Each row is followed by roughly how far along a hidden order it lies, from 0 to 12. A new part has a new order.
-8 -252 124 -81 -21 -57 -24 58 41 -101 2 -15 -28 28 51 -23 -45 35 37 28 42 -244 42 -80 -56 -84 -22 -110 -16 270 -29 27 -7 -16 -152 52 158 -98 18 -98 137 -11 28 56 31 72 77 43 180 -36 23 51 -23 25 -47 99 66 -33 -80 22 -51 50 69 -34 17 23 30 -79 -100 35 -229 -107 -18 -101 115 138 30 25 17 26 39 7 -149 44 -79 -178 -30 -43 20 -101 106 -81 -69 -97 22 58 -103 45 -39 -92 22 32 -66 27 -53 18 31 -149 -26 121 -15 -123 -204 -233 -30 17 130 -20 -320 99 -45 -32 -154 83 -52 191 7 72 -36 -126 24 135 -58 -107 100 64 16 64 26 -36 -38 121 -17 -197 -27 -54 4 68 28 -4 -2 -33 -23 8 -156 -38 38 -80 -59 129 -14 -18 -72 102 85 -89 46 -144 -46 -148 -46 -83 -7 -64 23 79 9 111 -223 59 -21 -144 135 136 -> 0
-178 -174 -236 -25 -368 -118 378 16 143 786 -187 -139 196 462 297 -410 56 -136 328 486 -79 -388 -53 115 -143 67 112 -15 -134 -74 284 -115 230 -108 79 109 -229 -198 -166 219 -437 -230 156 -358 328 505 -27 174 756 -62 119 -180 106 -127 380 -125 -99 222 -279 -181 84 173 -306 -142 279 -118 657 -159 198 213 -227 366 429 -191 -192 -198 -943 40 75 -22 358 -299 68 -179 -494 -365 -139 -346 -59 -67 -247 118 -451 87 -129 31 119 -121 -400 46 481 -367 157 637 -6 165 -138 127 84 -323 190 822 76 -374 216 451 -228 14 -180 28 -98 133 205 38 -70 218 -44 -129 -139 100 195 467 -479 -585 312 -178 379 191 147 -118 634 -95 -120 -184 139 -402 -701 291 -85 -64 -237 1 30 -454 481 925 -176 753 -25 339 -271 379 154 474 113 70 15 -89 -149 527 121 14 -160 223 -350 934 -191 -195 417 -166 248 -372 -100 -383 -> 12
-52 -258 224 -110 -165 -16 -76 191 63 -77 -124 57 147 78 -55 -28 57 18 150 158 104 -178 -37 -91 0 -145 40 227 -20 307 -39 84 39 114 -85 135 74 -106 -21 14 191 -159 104 -85 36 84 9 51 241 23 171 38 136 60 87 55 145 -130 -125 -112 -110 136 192 -11 -49 61 -135 -154 -104 179 24 -28 -21 -49 181 109 163 -111 8 136 -213 -122 -229 74 -194 -345 -50 128 -57 -41 -241 -120 -437 -45 -221 125 -223 126 -135 -198 85 -51 -110 -62 -14 14 -28 -171 13 119 -78 -167 -289 -315 16 100 82 65 -181 171 -52 -1 -76 67 -123 307 7 -65 -132 -87 148 262 -208 -240 167 52 -31 77 -58 -91 137 -15 12 -147 -70 -59 63 61 46 34 -132 155 -9 6 -70 -122 25 191 58 193 29 30 -159 281 148 -285 -37 -110 -155 -43 -166 -157 3 -77 56 90 -45 -6 -221 -40 -23 -375 158 -62 -> 0
-172 24 207 -8 -162 23 43 126 138 186 87 8 -27 -57 -24 -104 -46 -39 -60 230 9 -144 -61 150 80 55 38 -167 -37 151 175 82 119 -62 132 118 14 56 132 -103 99 64 -101 -279 62 -162 39 113 105 -45 -67 95 163 -23 -51 48 -109 -101 9 -148 58 246 -193 -187 181 58 -8 -162 -138 131 -168 -90 -52 107 178 -4 -263 -41 -13 -30 -201 -10 73 -40 52 9 171 -220 -52 -296 102 -99 -434 -94 -90 -4 -224 3 -483 64 68 -115 -128 -24 2 216 -158 -206 -65 -115 53 -186 42 -182 -23 62 99 8 -220 188 0 104 -2 -110 -117 -225 16 221 -83 44 -23 12 -59 -79 203 77 79 59 -173 76 -4 198 23 -16 16 0 136 -26 119 -49 29 -111 -33 -65 92 -139 -145 32 61 180 102 -49 167 -165 -38 -38 77 37 37 240 99 102 50 110 114 -27 -102 -175 -73 -95 158 -15 126 -57 -> 0
-3 -80 -257 72 -331 -89 166 63 -118 483 -137 -130 -43 180 202 -368 36 -62 166 333 -36 -448 -47 82 -254 134 -16 -10 -154 18 87 33 335 88 118 57 -157 -236 -186 -110 -261 8 -69 -106 267 401 27 119 474 -150 217 -189 170 -101 -163 -98 -42 241 -197 -16 129 50 -118 13 152 -118 376 -39 -32 113 -338 131 314 -308 -154 32 -898 52 -112 -72 112 -285 5 -174 -413 -166 -76 -360 -61 -290 82 65 -221 -54 -112 -4 132 -187 -399 -61 286 -372 84 365 139 73 -3 156 45 -292 3 467 177 -435 135 205 -13 88 -62 156 13 -53 -48 -21 -21 -21 -56 -126 -147 200 99 303 -168 -511 117 -136 104 123 116 -109 436 -17 10 -157 192 -396 -607 -6 -65 -73 -144 132 -30 -334 54 333 -90 231 -89 132 -255 53 81 264 157 166 -27 -74 -75 414 35 -13 -135 -1 -339 489 -142 -54 211 36 -8 -115 13 -225 -> 0
29 6 -2 -95 -24 -75 -30 102 74 -100 -99 66 30 -62 -6 -8 -10 -51 -9 -41 4 122 2 6 72 54 25 226 -22 -49 54 -2 45 62 96 16 -72 -9 -5 53 -156 -120 -79 -78 27 3 -31 17 34 50 -42 6 154 65 204 52 72 -123 -28 -90 -8 140 10 78 -45 -19 -12 15 80 -24 143 26 -68 15 -65 15 86 -44 -21 143 128 50 -113 -127 -123 34 -142 -19 -1 10 -198 82 19 33 -59 72 -7 43 73 -127 -82 30 -36 18 83 -39 85 51 80 -84 -76 36 -76 137 79 -59 -84 -38 148 -56 44 -6 21 52 -4 77 -42 -57 -2 58 3 62 -127 -18 -14 -4 61 -67 50 -64 79 -60 -33 51 -21 -41 -182 -41 13 10 -49 41 49 -125 48 -39 -2 88 82 -12 -9 18 -174 34 -31 -38 52 -19 22 67 42 -124 -58 12 14 30 28 115 -6 -135 -20 -15 -22 -140 -> 0
-8 -4 2 4 35 -24 16 -37 -7 25 38 -9 -33 19 -41 -48 -5 14 -2 8 -5 -49 2 4 -68 -19 -27 -118 -9 24 -22 -14 3 -11 -42 8 121 -8 -19 -31 100 40 3 58 -4 54 5 -34 -43 -31 -45 24 -44 16 -58 14 1 38 -2 31 27 -53 -15 -35 30 8 -11 -20 -28 -24 -57 -51 42 -67 15 14 7 4 13 -16 13 -12 38 10 48 9 41 41 -5 -24 89 -20 33 -27 46 -35 0 -31 -74 50 3 8 -5 -35 -22 11 -6 1 -33 13 3 -18 51 -38 -21 5 -2 1 -50 29 -21 -17 -37 49 2 -21 -14 17 5 -26 -11 22 -17 8 16 28 -24 -4 16 -7 46 50 3 -53 5 28 78 21 28 -5 21 -58 -9 38 -54 -10 35 -51 -47 -3 -14 -74 23 -54 -12 88 13 -21 17 -66 31 24 33 7 12 -11 -10 -11 0 52 -4 37 -2 96 -> 0
-23 48 116 9 -67 61 -30 17 -106 -2 57 36 40 71 107 -189 -47 -136 82 -9 -77 64 -52 55 9 -121 98 217 -40 -233 40 -17 -31 -108 -93 -25 -9 126 82 128 -68 -29 -133 -117 -30 3 60 108 31 116 112 21 -4 -12 -44 -137 142 -93 -23 -145 55 266 104 52 -5 68 7 -107 194 80 192 72 44 207 -34 101 -72 -4 -132 144 110 -50 6 97 -44 -114 -45 152 35 -42 -223 -120 55 -46 -176 26 -62 35 65 -10 -111 49 -39 -10 6 39 -1 -140 -24 -34 34 -23 -122 135 9 -53 -171 54 124 -41 -109 -76 65 -147 -6 -201 54 -157 -38 224 -13 289 -123 -259 -35 54 -8 -76 162 24 4 11 -119 12 87 -81 -53 198 -41 22 -119 -18 101 44 -38 32 -169 123 102 17 -49 16 146 -91 28 -267 18 -76 97 76 -150 -76 -21 -74 -47 -40 62 -20 -169 -113 117 -37 -69 65 -> 0
67 81 -42 76 -82 -156 -46 -14 -1 21 -103 -88 46 -70 117 75 117 168 5 -58 51 -328 -62 -2 -23 -188 8 166 42 -211 -83 -165 -12 129 39 -17 76 69 -92 4 252 -159 -85 -76 -33 -171 108 -13 238 -85 236 -11 -93 25 56 -8 -32 -5 -263 -78 -3 -55 -373 31 6 -100 -111 -106 -89 -66 -188 94 -31 78 -10 -177 -621 -128 135 34 -151 50 -17 -87 -336 -103 262 -265 43 -142 -22 52 -71 71 -76 47 32 -146 -422 28 -64 -182 119 59 184 17 79 -103 -10 -60 57 18 -24 -99 -43 -37 -169 -44 63 76 -75 -88 89 135 54 -138 -21 238 -94 -32 131 34 -380 -15 -32 -2 -71 111 -158 -142 121 267 -16 10 182 -115 -161 52 -29 40 67 -155 111 -355 -80 -88 -51 210 -29 24 143 -135 133 -19 20 -128 183 52 168 -113 -118 -106 35 187 80 204 -218 -205 30 130 164 94 -126 203 -> 0

Part 2:
-32 37 -272 9 130 -287 223 -167 -182 -88 235 287 1 263 -125 -109 -29 184 75 56 3 -62 13 82 -149 -52 61 -200 -56 -53 6 -93 15 303 239 53 -86 1 126 61 -105 91 114 -231 139 22 -48 112 -69 -57 188 55 -17 124 -554 74 28 -140 280 -8 -260 62 28 97 -18 -9 146 211 168 64 314 197 -394 -239 -64 -49 124 63 -350 -41 -> 8
-73 388 -845 204 72 -201 452 -275 38 -592 225 266 156 357 178 -303 -135 -86 -326 -344 360 -92 -335 324 -465 -116 8 -413 -206 332 -87 -447 -481 399 -288 262 152 -113 233 -221 130 79 255 -760 303 129 -467 156 -98 309 97 47 267 -283 -622 392 550 -348 695 352 59 25 -278 -108 -479 -171 -19 569 48 157 -258 -410 278 -427 59 -186 -493 -170 -297 -814 -> 12
54 -451 -214 -249 -92 285 -239 224 -361 133 412 377 82 160 -425 -361 196 -423 392 282 -201 79 -331 -122 283 -37 210 122 -312 232 -21 -1 182 32 -157 -331 -295 164 -153 -133 -518 -201 356 -493 -454 -109 337 -58 97 71 -68 3 -170 -59 198 -541 -531 439 -345 321 17 -171 -413 -34 -148 -113 40 -51 -17 209 611 82 33 14 660 150 -41 2 -161 407 -> 0
18 347 -337 270 43 -154 102 -57 84 -369 -144 18 18 114 216 40 -193 123 -461 -385 294 -15 150 155 -303 -14 -167 -59 40 -20 47 -78 -276 91 -236 200 198 -108 45 -74 500 136 -15 -4 325 139 -485 88 -3 199 32 -12 117 -72 -311 546 478 -358 86 -128 181 67 63 -152 -98 31 -28 267 198 38 -463 -277 340 -210 -217 -99 -67 -195 -61 -606 -> 11
-163 -336 398 -192 231 -14 -115 -33 -360 357 221 158 88 133 -529 -146 -47 99 282 374 -218 90 207 -272 212 94 123 87 -240 -251 -181 336 298 29 368 -113 -238 215 -54 197 -361 46 14 -100 -37 -336 405 -51 18 -284 77 7 -203 228 -347 -474 -601 178 341 -89 -306 -94 159 179 158 14 120 -268 126 22 447 718 -840 -17 267 184 316 137 -584 692 -> 3
357 -81 -641 -137 -292 62 -90 136 -68 -56 265 237 -192 -15 20 -68 375 -178 323 54 -182 -60 -200 154 72 -153 86 -7 150 178 219 -284 344 174 -36 -153 -186 -56 -62 -134 -321 -182 292 -189 -162 280 -126 79 20 102 95 77 -142 117 332 25 55 229 -361 261 -48 71 -227 -77 127 -8 86 135 -6 131 478 -186 153 -11 82 -76 -155 58 320 -47 -> 4
325 30 -514 -121 -70 -385 84 -159 -374 -84 431 457 -274 280 -256 -113 259 270 449 181 -241 -108 89 193 7 -137 78 -176 77 -69 253 -225 348 497 442 -68 -294 0 25 40 -283 55 332 -255 226 245 -211 197 -35 -117 432 139 -248 418 -415 198 37 -56 250 -18 -444 243 51 41 228 93 399 242 423 192 848 288 -773 -350 -320 -78 165 120 -293 19 -> 9
-503 99 303 185 528 -86 265 -288 -127 -125 -117 2 446 290 -206 -246 -548 22 -599 -77 391 104 57 -139 -301 164 -40 -116 -481 -24 -438 235 -627 -96 -104 264 182 127 122 98 134 219 -88 -402 164 -489 142 -81 -51 54 -131 -87 227 -355 -760 -138 -185 -247 871 -153 63 -226 42 49 -418 -152 -186 110 52 -36 -304 323 -14 -131 316 127 8 -140 -737 -4 -> 8
495 -132 -475 -200 -416 117 -339 219 -167 128 300 220 -300 -88 -94 68 464 -127 567 113 -252 -65 -66 68 300 -136 97 199 231 168 374 -161 620 17 56 -289 -276 -5 -214 -112 -282 -184 305 178 -220 365 -96 71 99 30 140 84 -276 269 612 -70 -29 343 -860 188 -66 111 -106 -102 295 110 191 -29 117 115 614 -83 5 98 16 -33 -7 87 393 161 -> 3
416 -73 -999 -140 -353 69 9 172 -102 -257 488 407 -107 165 101 -272 503 -393 289 0 -84 -104 -498 274 -14 -261 150 -87 6 420 256 -560 259 347 -299 -215 -251 -113 -14 -333 -335 -242 507 -543 -242 379 -257 155 16 318 79 106 -59 -40 316 38 181 236 -386 511 48 65 -481 -154 -151 -91 136 283 -10 240 593 -445 237 -149 193 -130 -386 34 274 -403 -> 5
305 316 -333 171 -123 -353 -28 -120 98 -80 -117 -113 -407 -92 252 379 4 504 -5 -207 -38 -94 439 234 -156 -38 -182 -5 464 -345 303 -81 214 110 287 121 159 -159 9 42 433 158 -74 443 501 408 -518 168 -16 -62 274 67 -96 359 -15 569 507 -367 -111 -311 -129 302 429 -18 357 248 199 101 278 -33 -123 -23 -202 -144 -812 -160 133 21 236 -416 -> 12
65 -22 -273 -37 -141 144 -63 93 85 3 -48 -89 -38 -150 99 9 102 -165 32 -26 23 -1 -125 -6 57 -9 13 35 50 159 49 -69 -2 -118 -188 -46 41 -53 -26 -94 19 -89 -10 282 -153 57 40 -48 15 56 -82 -4 30 -61 298 -51 -2 136 -219 107 141 1 -125 -42 5 2 -61 -55 -110 -9 -81 -188 284 149 87 -34 -108 -8 410 1 -> 4
-451 -57 -36 77 340 262 90 -71 -140 -183 64 64 507 301 -141 -452 -342 -450 -452 -136 383 133 -355 -114 -232 62 40 -2 -569 312 -380 78 -582 -79 -529 57 98 126 -1 -181 -33 0 82 -707 -155 -368 130 -114 35 317 -270 -102 221 -587 -296 -344 -299 62 259 216 321 -338 -359 -95 -581 -246 -287 104 -95 57 -471 -165 520 -20 712 114 -305 -240 -380 -80 -> 4
-261 377 -54 283 204 39 97 -156 303 -253 -444 -336 189 -53 323 138 -419 99 -705 -404 353 41 122 33 -261 126 -194 -8 24 -88 -154 86 -489 -193 -237 255 365 -71 88 1 520 136 -279 280 78 -172 -167 -41 -14 114 -149 -91 258 -323 -140 304 365 -324 141 -199 291 -85 142 -87 -194 9 -231 29 -26 -124 -960 -209 514 55 -131 -48 -146 -166 120 -377 -> 9
-136 -346 717 -155 93 234 -368 173 -68 562 -369 -243 49 -321 -265 234 -100 125 220 319 -211 122 361 -331 402 186 12 360 34 -359 -60 555 248 -332 251 -163 -69 170 -165 225 -111 -15 -320 611 -169 -302 447 -204 81 -344 -110 -75 -181 141 281 -506 -534 237 -434 -325 -47 -83 275 125 317 143 -10 -548 -125 -129 -4 467 -281 333 21 200 488 142 31 822 -> 0
-57 -57 -339 -50 40 -17 78 -54 -254 -156 299 333 178 302 -230 -321 27 -211 52 61 85 9 -231 30 -116 -61 123 -125 -300 287 -94 -105 -82 230 -53 -38 -103 65 29 -94 -256 -22 278 -531 -69 -110 77 59 3 100 30 21 37 -142 -418 -127 -144 75 297 199 -63 -78 -182 -10 -231 -121 0 153 85 160 267 -3 -41 -180 329 15 -120 -78 -348 7 -> 6
-340 220 501 173 419 -101 -70 -232 -107 2 -283 -129 153 116 -155 86 -458 313 -364 -187 196 113 516 -154 -117 189 -163 127 -101 -286 -170 438 -268 -175 77 155 162 87 -35 166 428 239 -197 222 319 -220 -2 -34 48 -79 6 -71 10 -61 -473 154 6 -328 292 -488 56 -36 338 3 17 71 -47 -66 279 -93 -526 319 -196 -130 -166 86 249 -144 -349 45 -> 9
54 -36 -250 -37 179 -375 187 -237 -344 -19 299 332 -17 325 -420 -154 -43 248 162 130 -112 -40 115 46 -110 -56 96 -199 -122 -160 -8 2 50 396 348 27 -87 65 88 104 -233 125 152 -310 235 -38 -68 122 -57 -139 285 75 -99 222 -602 71 -120 -41 639 -70 -407 78 55 101 53 7 253 235 297 106 566 397 -812 -338 -122 -10 200 69 -620 103 -> 9
325 -72 -871 -112 -319 200 55 180 81 -184 230 154 -80 16 78 -151 433 -347 207 23 -58 -118 -550 172 6 -184 116 -122 87 762 167 -453 132 99 -280 -124 -98 -121 37 -256 -245 -210 298 -345 -304 287 -124 56 -21 72 -20 42 54 -67 389 4 130 208 -231 498 95 31 -426 -69 -145 -108 13 189 -181 114 287 -472 451 -20 244 -114 -359 24 413 -314 -> 4
-25 -235 419 -124 -44 189 -328 178 81 441 -215 -302 -131 -344 -77 279 15 94 117 188 -221 67 203 -239 324 136 -28 281 131 -287 -4 376 214 -356 254 -163 -54 51 -149 154 -20 -71 -246 637 -170 -155 391 -147 71 -264 -117 -55 -128 140 495 -386 -293 244 -454 -202 53 -18 324 79 335 120 -72 -497 -161 -170 22 195 -155 377 -8 121 344 101 268 687 -> 1
-126 109 22 94 270 -433 182 -252 -199 -8 29 178 39 228 -235 -76 -187 294 -27 24 22 1 191 -16 -142 63 -18 -114 -125 -189 -129 132 -75 213 299 98 -32 62 40 166 33 188 4 -120 340 -141 -43 57 -43 -71 188 32 -29 110 -647 102 4 -225 660 -216 -300 51 211 98 -15 32 135 135 243 35 164 359 -580 -279 -208 30 177 12 -536 62 -> 9
108 -185 -321 -116 -186 180 -72 171 17 75 144 20 5 -110 30 -90 204 -200 135 110 -117 -28 -234 -21 137 -48 92 25 17 171 84 -107 148 -16 -71 -114 -111 -8 -44 -103 -256 -161 46 -57 -304 34 99 -19 14 26 -87 18 -38 -13 285 -261 -151 229 -282 231 69 -44 -164 -12 18 -48 -10 -107 -221 34 185 -113 163 83 221 25 -15 36 219 165 -> 3
-67 39 -398 66 -53 301 -56 124 162 -182 -164 -119 175 -62 218 -59 -84 -347 -273 -271 247 65 -212 -22 -51 -17 -92 63 -103 167 -75 -81 -274 -200 -538 31 144 -36 -38 -228 131 -92 5 -92 -208 -19 -49 -78 39 276 -250 -69 167 -394 327 -64 67 90 -351 179 415 -177 -220 -150 -284 -120 -272 -27 -189 2 -420 -446 777 128 287 -7 -326 -159 297 -205 -> 4
370 -122 -537 -126 -427 260 -49 253 428 151 -92 -316 -187 -458 415 456 352 -307 225 59 -174 -105 -287 67 163 -85 54 51 248 170 143 -240 184 -186 -212 -144 21 -135 6 -99 -151 -281 -96 209 -381 212 75 -90 -35 0 -149 20 67 6 837 -91 131 247 -532 279 202 47 -263 -10 -77 -23 -95 -205 -480 -91 -16 -444 569 364 73 -88 -169 118 851 -29 -> 2
-112 -162 2 -161 -137 429 -217 285 277 138 -200 -327 134 -341 211 53 58 -367 -96 -57 58 53 -177 -149 174 58 -10 224 -12 165 -62 82 -80 -380 -405 -104 94 70 -100 -79 6 -188 -142 238 -436 -84 271 -181 69 151 -346 -83 100 -276 724 -324 -125 246 -586 157 409 -184 -184 -54 -122 -57 -285 -289 -378 -90 -389 -293 760 405 363 68 -125 -44 488 177 -> 0
192 117 -688 -9 -178 -205 93 -47 263 99 -89 -164 -249 -207 313 245 122 260 96 61 -179 -141 39 150 -51 -38 -34 -111 345 -147 170 -159 213 146 291 97 45 -139 133 110 44 -65 -139 313 192 226 -66 60 -99 -164 133 69 0 259 155 300 261 -106 145 -81 -146 218 133 104 121 94 114 -4 -88 -93 36 -116 -201 42 -466 -127 122 156 281 -141 -> 8
